Below are the code and all the weights of a small trained network. Each question names an input and a class and asks about switching units off, where a switched-off unit gives its printed mean instead of its output.

import numpy as np


def w(rows, s, z=0):
    codes = np.array(rows[::2]) - 128.0
    scale = np.full(codes.shape[1], s)
    scale[-1] = z or s
    return codes * scale


def norm(h):
    return h / np.sqrt((h * h).mean(-1, keepdims=True) + 1e-5)


def f(y):
    return np.maximum(y, 0)


def log_softmax(a):
    a = a - a.max(-1, keepdims=True)
    return a - np.log(np.exp(a).sum(-1, keepdims=True))


def net(x, mask):
    res = np.array(x, float).reshape(1, 6) / 4 @ E
    u = 0
    for l in range(3):
        y = f(norm(res) @ A[l][:, :-1].T + A[l][:, -1])
        res = res + np.where(mask[u : u + 6], y, B[l][:, -1]) @ B[l][:, :-1]
        u += 6
    return log_softmax(norm(res)[-1] @ U[:, :-1].T + U[:, -1])


A, B = {}, {}
E = w([
[121,128,123,132,125,125,129,111,132,102,113,112],'x0',
[120,133,122,160,131,114,106,132,110,137,128,124],'x1',
[144,131,124,127,112,112,133,140,140,139,130,103],'x2',
[70,115,188,169,171,169,198,166,121,153,137,44],'x3',
[55,66,167,94,80,56,115,112,128,131,200,127],'x4',
[124,165,87,56,255,78,126,54,147,189,156,87],'x5',
],0.0087)
A[0] = w([
[174,128,1,71,113,64,75,98,128,122,107,208,42],'0.n1',
[68,141,90,53,220,92,69,104,153,159,142,97,92],'0.n2',
[112,124,137,139,169,170,161,153,99,120,154,75,84],'0.n3',
[212,171,55,154,195,204,135,113,130,151,88,100,19],'0.n4',
[58,124,162,151,207,135,195,145,149,164,125,70,61],'0.n5',
[64,82,161,84,93,76,107,75,111,157,199,112,2],'0.n6',
],0.0068,0.0049)
B[0] = w([
[178,112,220,191,168,138,107,124,211,79,178,96,254],'0.n1',
[180,68,82,159,34,110,172,70,35,173,93,111,254],'0.n2',
[220,100,156,98,110,109,87,145,194,106,116,67,193],'0.n3',
[46,149,143,32,160,80,109,195,116,150,77,150,241],'0.n4',
[158,138,174,239,164,120,111,97,190,85,198,187,236],'0.n5',
[65,171,70,57,179,134,105,255,170,64,26,131,204],'0.n6',
],0.008,0.0061)
A[1] = w([
[97,168,116,82,38,144,166,149,2,144,84,152,111],'1.n1',
[35,78,100,54,146,76,96,84,153,159,127,75,115],'1.n2',
[67,116,171,167,197,167,229,128,97,156,169,43,1],'1.n3',
[175,231,94,90,77,174,111,101,109,124,136,160,106],'1.n4',
[177,192,72,87,176,70,198,20,79,185,159,86,75],'1.n5',
[116,107,91,134,143,146,99,139,92,130,169,137,36],'1.n6',
],0.0057,0.0031)
B[1] = w([
[143,100,182,178,133,142,117,109,178,107,123,81,183],'1.n1',
[86,126,97,146,119,120,196,131,108,123,126,155,214],'1.n2',
[174,170,179,96,164,118,95,82,168,107,149,154,196],'1.n3',
[96,131,160,137,159,76,115,113,100,141,156,45,151],'1.n4',
[111,2,56,155,83,250,151,106,43,196,130,154,255],'1.n5',
[67,154,148,131,64,145,133,65,165,141,161,91,128],'1.n6',
],0.0086,0.004)
A[2] = w([
[109,228,127,86,125,132,129,137,107,151,58,133,39],'2.n1',
[137,211,77,97,191,174,126,163,91,141,69,136,54],'2.n2',
[19,154,101,50,127,65,157,161,101,114,162,161,4],'2.n3',
[112,160,179,149,159,130,142,130,150,141,196,78,19],'2.n4',
[178,164,81,75,114,87,47,62,146,118,185,171,56],'2.n5',
[131,99,163,168,2,192,136,162,102,102,132,151,94],'2.n6',
],0.0096,0.0027)
B[2] = w([
[12,99,88,16,20,66,80,122,163,141,89,119,160],'2.n1',
[39,138,100,66,1,15,80,241,125,19,104,101,184],'2.n2',
[51,206,140,23,31,41,75,235,118,86,43,88,174],'2.n3',
[165,214,156,152,79,174,47,61,187,69,137,214,170],'2.n4',
[172,230,240,250,184,218,130,124,185,68,190,73,178],'2.n5',
[131,112,40,74,207,114,180,60,68,233,132,118,254],'2.n6',
],0.0072,0.0085)
U = w([
[148,55,7,136,155,154,211,72,47,208,128,123,13],'0',
[181,183,241,202,158,176,112,111,199,75,180,125,121],'1',
[44,145,98,69,78,78,114,223,132,79,71,108,254],'2',
],0.012,0.00074)

Each question gives the input, the list of numbers given to net, and the class t.
The units are the neurons (one row each of A and B). Each row of codes is followed by its name. A weight is (code - 128) times the scale printed after its matrix; where a second scale follows, it is the last column's (A, B and U).
mask holds one flag per neuron, layer by layer. A switched-off neuron (its flag False) gives its mean, the last column of its row in B, instead of its output. The means were averaged over made-up inputs and are rounded, as every weight is.
A unit's drop is (log p(t) with every unit on - log p(t) with that unit switched off) / (log p(t) with every unit on - log p(t) with every unit switched off).
The circuit of an input: a set's keep is (log p(t) with only the set's units on - log p(t) with every unit switched off) / (log p(t) with every unit on - log p(t) with every unit switched off). Starting from the 12 units with the biggest drops (on a tie, the unit counted first), units are removed one at a time, each time the one whose removal leaves the highest keep (on an exact tie, the one counted first), for as long as the keep stays at least 0.8.
circuit, biggest first: the units of the circuit, biggest drop first
top k neurons: the k neurons with the biggest drops, biggest first
top k neurons in layer l: the k neurons of layer l with the biggest drops, biggest first
drop of u: that unit's drop, to one decimal
input [-5,-7,-8,2,2,-7], class 0: circuit, biggest first	2.n6
input [-8,6,1,5,-7,0], class 2: top 3 neurons	0.n4; 0.n1; 2.n2
input [-1,-7,4,4,7,7], class 0: top 2 neurons	0.n2; 1.n5
input [-1,8,-8,1,7,-7], class 0: top 3 neurons	2.n6; 0.n4; 1.n1
input [-4,2,6,-5,-8,6], class 2: top 2 neurons	0.n4; 2.n2
input [4,-5,0,-1,5,-5], class 0: top 4 neurons	2.n6; 0.n4; 1.n1; 2.n2
input [3,-5,3,-2,0,-2], class 0: top 3 neurons	0.n5; 2.n6; 1.n3
input [-2,-8,3,3,-8,-6], class 2: top 2 neurons	0.n2; 1.n5
input [-4,-2,-7,6,5,-4], class 1: top 3 neurons	0.n2; 1.n5; 0.n4
input [6,-8,6,4,4,-1], class 1: top 2 neurons	0.n5; 0.n4
input [-6,6,1,-5,3,-3], class 1: top 2 neurons	1.n5; 0.n2
input [-4,7,4,3,3,4], class 0: top 2 neurons	0.n2; 0.n1
input [5,5,1,-7,1,6], class 1: top 2 neurons in layer 2	2.n5; 2.n6
input [4,3,-6,-8,7,5], class 1: circuit, biggest first	2.n5
input [-1,3,8,6,-2,-6], class 0: top 2 neurons in layer 2	2.n6; 2.n5
input [4,-1,2,4,-4,3], class 1: top 2 neurons in layer 0	0.n5; 0.n6
input [-5,1,6,-4,-3,-8], class 0: drop of 0.n3	0.0
input [5,4,-3,-8,-4,7], class 1: drop of 0.n1	4.1
input [-1,2,-3,-8,-1,7], class 1: drop of 0.n5	-0.1
input [-3,-1,3,-8,6,5], class 1: top neuron in layer 0	0.n1
